Below is a small trained network, with its code and all its weights. Each question gives an input and a class and asks what happens when units are switched off, that is, made to give their printed mean instead of their output.

import numpy as np


def w(rows, s, z=0):
    codes = np.array(rows[::2]) - 128.0
    scale = np.full(codes.shape[1], s)
    scale[-1] = z or s
    return codes * scale


def f(y):
    return y / 2 * (1 + np.tanh(0.7978845608 * (y + 0.044715 * y**3)))


def log_softmax(a):
    a = a - a.max(-1, keepdims=True)
    return a - np.log(np.exp(a).sum(-1, keepdims=True))


def net(x, mask):
    res = np.array(x, float).reshape(1, 3) / 4 @ E
    y = f(res @ A[0][:, :-1].T + A[0][:, -1])
    res = res + np.where(mask, y, B[0][:, -1]) @ B[0][:, :-1]
    return log_softmax(res[-1] @ U[:, :-1].T + U[:, -1])


A, B = {}, {}
E = w([
[104,82,170,90,141,109,179,8],'x0',
[142,93,47,52,122,105,183,182],'x1',
[151,206,137,14,112,183,142,99],'x2',
],0.015)
A[0] = w([
[119,60,72,86,123,105,169,68,78],'n0',
[134,184,125,82,124,131,126,180,140],'n1',
[142,128,103,109,151,140,130,226,145],'n2',
[127,128,177,164,132,132,109,75,166],'n3',
[134,102,134,135,118,129,110,152,116],'n4',
[156,236,143,199,119,136,50,176,195],'n5',
[146,134,77,106,118,131,123,247,146],'n6',
[96,163,94,117,133,137,135,141,97],'n7',
[120,139,187,156,137,121,113,42,136],'n8',
[110,117,103,179,120,114,142,188,166],'n9',
[132,172,58,130,138,124,138,191,103],'n10',
[106,239,176,184,134,159,80,220,182],'n11',
[148,218,135,47,131,163,125,105,168],'n12',
[141,186,144,152,117,133,125,92,117],'n13',
[140,41,129,183,128,116,126,135,255],'n14',
[143,177,123,152,129,130,94,145,143],'n15',
[128,35,57,57,124,105,180,115,67],'n16',
[131,93,134,187,110,123,128,64,111],'n17',
],0.016,0.0096)
B[0] = w([
[116,125,170,89,142,164,205,184,195],'n0',
[131,217,164,121,157,108,71,165,196],'n1',
[138,84,81,179,54,149,67,130,218],'n2',
[71,132,188,190,91,134,148,81,198],'n3',
[123,102,106,134,141,157,110,111,144],'n4',
[128,97,192,50,156,169,181,206,241],'n5',
[170,124,100,196,96,100,49,88,251],'n6',
[115,177,116,120,135,93,124,135,147],'n7',
[119,147,78,149,151,121,115,10,214],'n8',
[143,64,45,181,114,141,151,134,202],'n9',
[128,200,102,182,115,146,77,124,206],'n10',
[114,133,147,24,178,82,200,215,242],'n11',
[156,183,115,3,55,150,133,52,239],'n12',
[142,104,58,117,115,144,169,94,161],'n13',
[102,82,157,219,229,104,112,172,231],'n14',
[114,100,131,77,109,126,138,153,170],'n15',
[131,94,164,35,168,106,152,215,219],'n16',
[92,165,193,203,120,139,144,124,186],'n17',
],0.024,0.023)
U = w([
[90,35,150,156,220,99,186,242,203],'0',
[131,175,149,31,116,124,181,187,238],'1',
[139,70,39,232,145,58,55,197,6],'2',
[158,247,95,144,47,70,37,162,8],'3',
[44,136,162,254,162,80,150,79,166],'4',
[83,180,93,132,92,127,179,4,98],'5',
],0.0078,0.0022)

Each question gives the input, the list of numbers given to net, and the class t.
The units are the neurons (one row each of A and B). Each row of codes is followed by its name. A weight is (code - 128) times the scale printed after its matrix; where a second scale follows, it is the last column's (A, B and U).
mask holds one flag per neuron, in row order. A switched-off neuron (its flag False) gives its mean, the last column of its row in B, instead of its output. The means were averaged over made-up inputs and are rounded, as every weight is.
A unit's drop is (log p(t) with every unit on - log p(t) with that unit switched off) / (log p(t) with every unit on - log p(t) with every unit switched off).
The circuit of an input: a set's keep is (log p(t) with only the set's units on - log p(t) with every unit switched off) / (log p(t) with every unit on - log p(t) with every unit switched off). Starting from the 12 units with the biggest drops (on a tie, the unit counted first), units are removed one at a time, each time the one whose removal leaves the highest keep (on an exact tie, the one counted first), for as long as the keep stays at least 0.8.
circuit, biggest first: the units of the circuit, biggest drop first
k most important neurons: the k neurons with the biggest drops, biggest first
drop when u is switched off: that unit's drop, to one decimal
input [0,1,1], class 3: 2 most important neurons : (n5; n11)
input [1,-8,2], class 5: circuit, biggest first : (n8)
input [-5,3,0], class 2: 2 most important neurons : (n12; n9)
input [3,0,-1], class 4: 2 most important neurons : (n11; n5)
input [0,2,4], class 3: 2 most important neurons : (n5; n11)
input [5,-7,0], class 4: 2 most important neurons : (n12; n17)
input [1,-8,-4], class 4: 3 most important neurons : (n8; n3; n16)
input [-1,1,-4], class 2: drop when n11 is switched off : 0.1
input [-5,5,1], class 3: drop when n14 is switched off : 0.4
input [2,-7,-4], class 4: drop when n1 is switched off : 0.0
